x =
[[131 114 134  99 117 143]
 [117 112 113 142 139 128]
 [120 126 136 117 153 140]]
Rows and columns are counted from 1.
(1, 1) -> 131
(3, 2) -> 126
(2, 5) -> 139
(3, 1) -> 120
(2, 6) -> 128
(2, 3) -> 113
(2, 4) -> 142

A =
[[151 112 130 117 135 109 127 134 136 148 140 109 131 141 106]
 [102 118 118 138 117 100 152 132 128 114 150 140 104 150 124]
 [136 153 131 144 154 110 108 147 148 130 129 117 131 136 113]
 [143 153 103 139 106 133 113 120 156 119 111 136  99 138 134]
 [130 110 125 140 131 113 107 118 128 112 110 123 117 114 122]
 [147 125 116 130 151 147 102 135 114 102 108 152 153 136 102]
 [123 104 114 133 137 103 108 129 134 123 150 116 145 145 123]
 [142 151 117 144 121 130 131 145 106 119 101 131 151 156 101]
 [151 135 135 138 108 130 102 135 122 156 103  99 110 152 100]
 [116 105 138 142 120 113 143 107 147 112 142 106 154 108 137]]
Indices start at 1.
(1, 1): 151
(7, 12): 116
(9, 6): 130
(1, 9): 136
(4, 13): 99
(6, 13): 153
(8, 1): 142
(9, 2): 135
(6, 9): 114
(8, 7): 131
(3, 1): 136
(2, 2): 118
(10, 1): 116
(8, 10): 119
(7, 13): 145
(7, 7): 108
(5, 10): 112
(4, 5): 106
(2, 5): 117
(10, 9): 147
(4, 1): 143
(8, 8): 145
(6, 3): 116
(3, 9): 148
(7, 11): 150
(2, 9): 128
(10, 13): 154
(6, 10): 102
(5, 13): 117
(9, 4): 138
(9, 8): 135
(8, 11): 101

B =
[[120 131 121 121 135 123 134 143 129  99 134 131]
 [118 124 114 135 127 109 120 150 138 112 131 134]
 [124 120 126 118 119 105 127 134 124 111 131 134]
 [116 133 115 123 114 129 125 129 129 123 140 148]
 [129 132 112 122 129 150 131 115 129 129 137 137]
 [129 128 128 128 128 129 128 128 127 128 127 128]
 [116 139 121 118 129 140 121 105 131 123 139 125]
 [105 117 149 112 132 131 135 150 119 121 129 137]
 [128 127 128 128 128 128 128 127 128 127 127 127]
 [129 128 128 128 129 127 129 129 129 130 128 129]]
Indices start at 1.
(1, 1) -> 120
(5, 11) -> 137
(5, 5) -> 129
(4, 7) -> 125
(6, 7) -> 128
(6, 12) -> 128
(2, 1) -> 118
(9, 5) -> 128
(7, 5) -> 129
(6, 8) -> 128
(4, 10) -> 123
(1, 10) -> 99
(2, 6) -> 109
(1, 5) -> 135
(2, 8) -> 150
(7, 11) -> 139
(3, 8) -> 134
(2, 7) -> 120
(8, 10) -> 121
(6, 3) -> 128
(5, 2) -> 132
(3, 3) -> 126
(5, 10) -> 129
(10, 7) -> 129
(1, 12) -> 131
(6, 10) -> 128
(5, 12) -> 137
(2, 12) -> 134
(9, 4) -> 128
(3, 6) -> 105
(9, 7) -> 128
(6, 2) -> 128
(4, 1) -> 116

data =
[[122 123 135 109 118 135 135 119 126 116 118 114]
 [120 119 132 122 122 135 132 130 123 109 114 113]
 [125 124 129 126 115 128 143 128 111 116 106 112]
 [129 123 132 121 118 127 140 128 108 109 114 111]]
Indices start at 1.
(1, 1) -> 122
(2, 3) -> 132
(3, 4) -> 126
(1, 9) -> 126
(3, 3) -> 129
(3, 12) -> 112
(2, 4) -> 122
(3, 2) -> 124
(1, 4) -> 109
(3, 5) -> 115
(2, 12) -> 113
(4, 9) -> 108
(4, 2) -> 123
(3, 7) -> 143
(1, 10) -> 116
(2, 6) -> 135
(4, 11) -> 114
(2, 11) -> 114

m =
[[112 124 128 118 132 123 120]
 [113 125 138 120 127 125 127]
 [112 124 129 118 131 123 121]
 [123 122 124 137 149 126 116]
 [124 130 150 125 112 131 142]
 [131 132 146 126 110 132 144]
 [114 123 127 124 139 123 118]
 [123 130 151 124 113 131 142]
 [112 124 128 118 132 123 120]
 [112 124 128 118 131 123 121]
 [150 132 104 135 130 130 126]
 [141 135 130 125 108 132 143]
 [112 124 129 118 131 123 121]
 [119 122 125 132 146 125 116]]
Indices start at 1.
(1, 1)	112
(2, 2)	125
(11, 5)	130
(13, 6)	123
(9, 6)	123
(1, 3)	128
(13, 2)	124
(3, 6)	123
(14, 7)	116
(3, 7)	121
(14, 3)	125
(12, 4)	125
(3, 1)	112
(12, 1)	141
(8, 7)	142
(4, 2)	122
(9, 5)	132
(7, 3)	127
(13, 7)	121
(1, 5)	132
(11, 3)	104
(10, 3)	128
(11, 2)	132
(8, 2)	130
(4, 6)	126
(7, 7)	118
(14, 2)	122
(11, 1)	150

X =
[[125 133 136 128 121 123 117 117 120 131 119 143]
 [127 114 130 135 130 124 128 123 127 133 123 141]
 [118 125 134 133 125 120 121 112 125 119 150 120]
 [126 136 133 143 120 138 109 126 121 119 119 134]
 [116 123 107 111 151 131 116 142 134 126 127 124]
 [114 115 110 127 126 140 140 135 125 140 121 113]
 [124 144 147 136 137 121 134 135 136 135 126 125]
 [116 122 110 118 139 134 126 138 130 131 125 120]
 [151 112 133 123 136 134 141 129 121 116 122 119]
 [114 128 137 127 123 118 120 106 120 119 151 122]]
Indices start at 1.
(1, 1): 125
(5, 3): 107
(4, 4): 143
(7, 1): 124
(7, 8): 135
(2, 8): 123
(1, 3): 136
(10, 10): 119
(6, 7): 140
(6, 6): 140
(10, 12): 122
(7, 7): 134
(8, 1): 116
(10, 3): 137
(6, 11): 121
(5, 9): 134
(3, 6): 120
(8, 10): 131
(3, 7): 121
(2, 10): 133
(9, 10): 116
(7, 2): 144
(7, 4): 136
(8, 5): 139
(2, 4): 135
(9, 3): 133
(1, 11): 119
(2, 2): 114
(3, 8): 112
(2, 6): 124
(10, 8): 106
(3, 11): 150
(1, 10): 131
(9, 8): 129
(7, 11): 126
(10, 6): 118

a =
138,137,120,118,137,119,122,124,115,142,139
128,133,133,135,132,133,133,132,143,129,128
130,129,138,140,131,136,138,135,145,128,133
128,133,133,135,132,133,133,132,144,129,129
129,142,133,132,133,143,129,140,133,130,114
132,118,140,141,127,132,142,131,137,128,144
133,118,137,138,127,129,140,129,133,130,146
128,136,133,134,132,137,131,135,141,128,122
131,118,141,142,127,133,142,132,139,127,144
128,133,133,135,132,133,133,132,143,129,128
128,133,133,135,132,133,133,132,143,129,129
137,141,120,118,137,124,121,127,114,141,132
137,123,131,131,132,122,135,125,125,136,150
128,133,133,135,132,133,133,132,143,129,129
128,140,133,133,133,141,130,138,136,129,117
Indices start at 1.
row 1 col 1 -> 138
row 9 col 10 -> 127
row 12 col 1 -> 137
row 5 col 4 -> 132
row 8 col 3 -> 133
row 11 col 2 -> 133
row 3 col 11 -> 133
row 2 col 11 -> 128
row 10 col 6 -> 133
row 14 col 2 -> 133
row 4 col 10 -> 129
row 3 col 5 -> 131
row 13 col 8 -> 125
row 1 col 6 -> 119
row 13 col 5 -> 132
row 2 col 8 -> 132
row 3 col 7 -> 138
row 13 col 10 -> 136
row 5 col 9 -> 133
row 10 col 4 -> 135
row 11 col 9 -> 143
row 5 col 8 -> 140
row 11 col 10 -> 129
row 7 col 1 -> 133
row 8 col 1 -> 128
row 4 col 3 -> 133
row 2 col 9 -> 143
row 11 col 5 -> 132
row 5 col 5 -> 133
row 10 col 2 -> 133
row 15 col 5 -> 133
row 1 col 10 -> 142
row 9 col 2 -> 118
row 9 col 4 -> 142
row 9 col 3 -> 141
